Below are the code and all the weights of a small trained network. Each question names an input and a target symbol and asks about switching units off, where a switched-off unit gives its printed mean instead of its output.

import numpy as np


def w(rows, s, z=0):
    codes = np.array(rows[::2]) - 128.0
    scale = np.full(codes.shape[1], s)
    scale[-1] = z or s
    return codes * scale


def softmax(a):
    e = np.exp(a - a.max(-1, keepdims=True))
    return e / e.sum(-1, keepdims=True)


def log_softmax(a):
    a = a - a.max(-1, keepdims=True)
    return a - np.log(np.exp(a).sum(-1, keepdims=True))


def net(x, mask):
    ids = ['ΘΣΨβγεζμτφω'.index(c) for c in x.split()]
    T = len(ids)
    res = E[ids] + P[:T]
    u = 0
    for l in range(3):
        r = res
        for j in range(2):
            rows = slice(3 * j, 3 * j + 3)
            q, k, v = (r @ M[l][rows].T for M in (Q, K, V))
            z = softmax(np.where(np.tri(T) > 0, q @ k.T / 3**0.5, -1e9)) @ v
            o = O[l][rows]
            res = res + np.where(mask[u + j], z, o[:, -1]) @ o[:, :-1]
        u += 2
    return log_softmax(res[-1] @ U[:, :-1].T + U[:, -1])


Q, K, V, O = {}, {}, {}, {}
E = w([
[177,110,132,68,119,65],'Θ',
[139,152,163,192,188,179],'Σ',
[141,156,145,113,96,176],'Ψ',
[71,128,104,113,106,64],'β',
[129,92,126,3,149,98],'γ',
[112,136,64,122,84,134],'ε',
[200,144,56,94,120,129],'ζ',
[114,74,107,129,182,149],'μ',
[111,128,184,88,68,157],'τ',
[131,137,138,90,116,158],'φ',
[127,133,128,65,157,139],'ω',
],0.017)
P = w([
[213,47,195,133,167,84],'0',
[176,80,148,148,63,145],'1',
[109,26,144,202,94,122],'2',
[252,56,225,164,34,251],'3',
[146,2,180,189,77,175],'4',
[229,42,197,158,27,190],'5',
],0.0052)
Q[0] = w([
[71,181,254,183,115,212],'0.h0',
[48,188,193,171,171,231],'0.h0',
[213,204,78,73,62,38],'0.h0',
[161,13,144,117,107,151],'0.h1',
[107,185,79,149,151,154],'0.h1',
[104,206,147,94,110,180],'0.h1',
],0.0074)
K[0] = w([
[80,72,197,145,103,97],'0.h0',
[65,140,227,153,121,174],'0.h0',
[192,215,66,65,77,93],'0.h0',
[136,158,158,254,151,201],'0.h1',
[119,48,100,119,114,80],'0.h1',
[162,93,107,67,56,90],'0.h1',
],0.0083)
V[0] = w([
[164,111,52,84,85,112],'0.h0',
[162,78,3,109,97,145],'0.h0',
[140,73,63,173,156,114],'0.h0',
[136,77,4,46,114,60],'0.h1',
[82,194,180,147,94,111],'0.h1',
[142,150,93,205,106,117],'0.h1',
],0.0071)
O[0] = w([
[202,87,224,203,185,230,144],'0.h0',
[163,49,131,129,177,241,153],'0.h0',
[157,51,54,50,187,207,142],'0.h0',
[167,255,27,1,114,83,4],'0.h1',
[76,29,93,166,10,87,72],'0.h1',
[202,21,88,151,78,150,104],'0.h1',
],0.0055,0.0037)
Q[1] = w([
[62,184,89,85,135,82],'1.h0',
[204,215,114,166,64,69],'1.h0',
[2,44,107,82,104,112],'1.h0',
[83,194,82,195,84,80],'1.h1',
[162,185,104,128,95,102],'1.h1',
[112,68,38,80,28,148],'1.h1',
],0.007)
K[1] = w([
[81,198,121,95,163,54],'1.h0',
[174,210,253,192,40,100],'1.h0',
[3,82,82,115,229,82],'1.h0',
[179,110,110,63,222,91],'1.h1',
[190,88,96,130,132,58],'1.h1',
[187,91,212,146,176,132],'1.h1',
],0.0061)
V[1] = w([
[70,85,130,49,214,66],'1.h0',
[211,198,192,141,114,124],'1.h0',
[178,89,68,94,68,109],'1.h0',
[85,64,132,103,20,92],'1.h1',
[150,70,115,152,255,136],'1.h1',
[91,122,58,127,176,119],'1.h1',
],0.0079)
O[1] = w([
[162,223,215,83,64,176,150],'1.h0',
[86,110,47,107,64,47,191],'1.h0',
[203,169,141,198,147,51,141],'1.h0',
[165,225,197,205,231,155,58],'1.h1',
[165,73,135,83,46,202,244],'1.h1',
[151,100,100,102,96,254,6],'1.h1',
],0.0077,0.0027)
Q[2] = w([
[76,202,150,217,76,51],'2.h0',
[41,118,103,96,44,150],'2.h0',
[198,182,208,118,199,121],'2.h0',
[210,36,209,216,246,124],'2.h1',
[177,76,41,50,155,3],'2.h1',
[136,9,55,81,165,134],'2.h1',
],0.0049)
K[2] = w([
[73,205,129,29,74,194],'2.h0',
[97,94,123,89,76,133],'2.h0',
[174,129,64,119,167,86],'2.h0',
[102,148,71,251,178,116],'2.h1',
[55,95,80,93,182,78],'2.h1',
[108,53,3,127,168,100],'2.h1',
],0.0061)
V[2] = w([
[231,91,76,180,119,125],'2.h0',
[227,74,92,142,185,150],'2.h0',
[46,96,219,147,114,59],'2.h0',
[198,163,218,63,145,163],'2.h1',
[2,106,44,134,100,121],'2.h1',
[195,57,112,85,163,53],'2.h1',
],0.0061)
O[2] = w([
[171,93,63,137,145,92,190],'2.h0',
[163,89,1,148,132,147,212],'2.h0',
[80,124,201,166,41,79,121],'2.h0',
[85,192,64,146,118,159,210],'2.h1',
[142,27,227,112,153,94,43],'2.h1',
[148,165,87,112,69,19,253],'2.h1',
],0.0063,0.0038)
U = w([
[202,207,157,150,201,155,254],'Θ',
[101,139,88,148,58,119,106],'Σ',
[142,29,188,116,65,194,140],'Ψ',
[71,149,133,165,150,101,12],'β',
[81,182,70,188,39,192,46],'γ',
[145,133,99,99,62,65,9],'ε',
[200,102,91,118,196,131,114],'ζ',
[141,105,162,61,170,111,242],'μ',
[109,140,148,18,116,162,84],'τ',
[101,127,85,118,116,254,58],'φ',
[105,96,130,124,113,95,52],'ω',
],0.0066,0.0025)

Each question gives the input, a string of symbols that net reads in full, and the target symbol t.
The units are the heads (3 rows each of Q, K, V and O). Each row of codes is followed by its name. A weight is (code - 128) times the scale printed after its matrix; where a second scale follows, it is the last column's (O and U).
mask holds one flag per head, layer by layer. A switched-off head (its flag False) gives its mean, the last column of its rows in O, instead of its output. The means were averaged over made-up inputs and are rounded, as every weight is.
A unit's drop is (log p(t) with every unit on - log p(t) with that unit switched off) / (log p(t) with every unit on - log p(t) with every unit switched off).
The circuit of an input: a set's keep is (log p(t) with only the set's units on - log p(t) with every unit switched off) / (log p(t) with every unit on - log p(t) with every unit switched off). Starting from all 6 units, units are removed one at a time, each time the one whose removal leaves the highest keep (on an exact tie, the one counted first), for as long as the keep stays at least 0.8.
units of the circuit, in order: the units of the circuit, biggest drop first
unit that matters most: the unit with the biggest drop
which heads matter: for each layer, one digit per head in row order, 1 if its drop is at least 0.15 and else 0, layers parted by /
input Σ Θ Σ ε ω, target Ψ: which heads matter : 01 / 10 / 01
input τ Θ Σ τ Θ Σ, target β: unit that matters most : 1.h1
input τ φ Σ, target β: units of the circuit, in order : (1.h1; 0.h0; 2.h0)
input γ ε τ, target γ: units of the circuit, in order : (1.h0; 2.h1; 0.h1)
input Σ ε τ β μ, target Θ: which heads matter : 10 / 11 / 00
input ε ζ Θ τ, target ε: which heads matter : 11 / 10 / 01
input Σ μ γ γ Σ Σ, target γ: units of the circuit, in order : (0.h0; 1.h0; 2.h1)
input μ Σ ω, target φ: units of the circuit, in order : (1.h0; 0.h0; 2.h1; 1.h1)
input Σ ε ε, target Ψ: units of the circuit, in order : (2.h1; 1.h1)
input μ γ γ, target τ: which heads matter : 01 / 11 / 00
input β γ ω, target Θ: units of the circuit, in order : (1.h0; 1.h1)
input β ε ζ β, target ζ: units of the circuit, in order : (0.h0; 2.h0; 1.h0; 0.h1)
input ω β γ ω, target Θ: units of the circuit, in order : (1.h1; 1.h0)
input ζ τ ω τ μ γ, target Θ: units of the circuit, in order : (1.h1; 0.h0)
input ε ζ Θ, target ζ: units of the circuit, in order : (2.h0; 0.h0; 1.h0)
input τ γ Σ ζ φ γ, target ζ: units of the circuit, in order : (0.h0; 1.h0; 2.h0)
input Σ φ Σ Σ φ, target Ψ: units of the circuit, in order : (0.h1; 2.h1; 1.h0)
input μ μ μ, target φ: units of the circuit, in order : (1.h0; 1.h1; 0.h0; 2.h1)
input γ ζ Σ, target γ: units of the circuit, in order : (0.h0; 2.h1; 1.h0; 0.h1)
input Ψ Σ Σ β Ψ, target Ψ: which heads matter : 01 / 10 / 11
input Σ ω ω, target Ψ: units of the circuit, in order : (2.h1; 1.h1)
input ζ γ Θ, target ζ: which heads matter : 10 / 00 / 10
input Σ μ γ Σ γ μ, target Ψ: which heads matter : 01 / 00 / 00
input ω ω Σ ε γ, target Ψ: which heads matter : 01 / 00 / 01
input φ τ μ ε γ, target Θ: which heads matter : 10 / 11 / 00
input ζ Ψ Θ γ ζ, target ζ: which heads matter : 10 / 10 / 10
input Σ φ γ Σ φ β, target Ψ: which heads matter : 01 / 10 / 11
input Σ Σ Σ, target Ψ: which heads matter : 01 / 10 / 01
input μ Σ Σ, target φ: unit that matters most : 0.h0
input ζ Σ τ τ μ, target Θ: unit that matters most : 1.h1
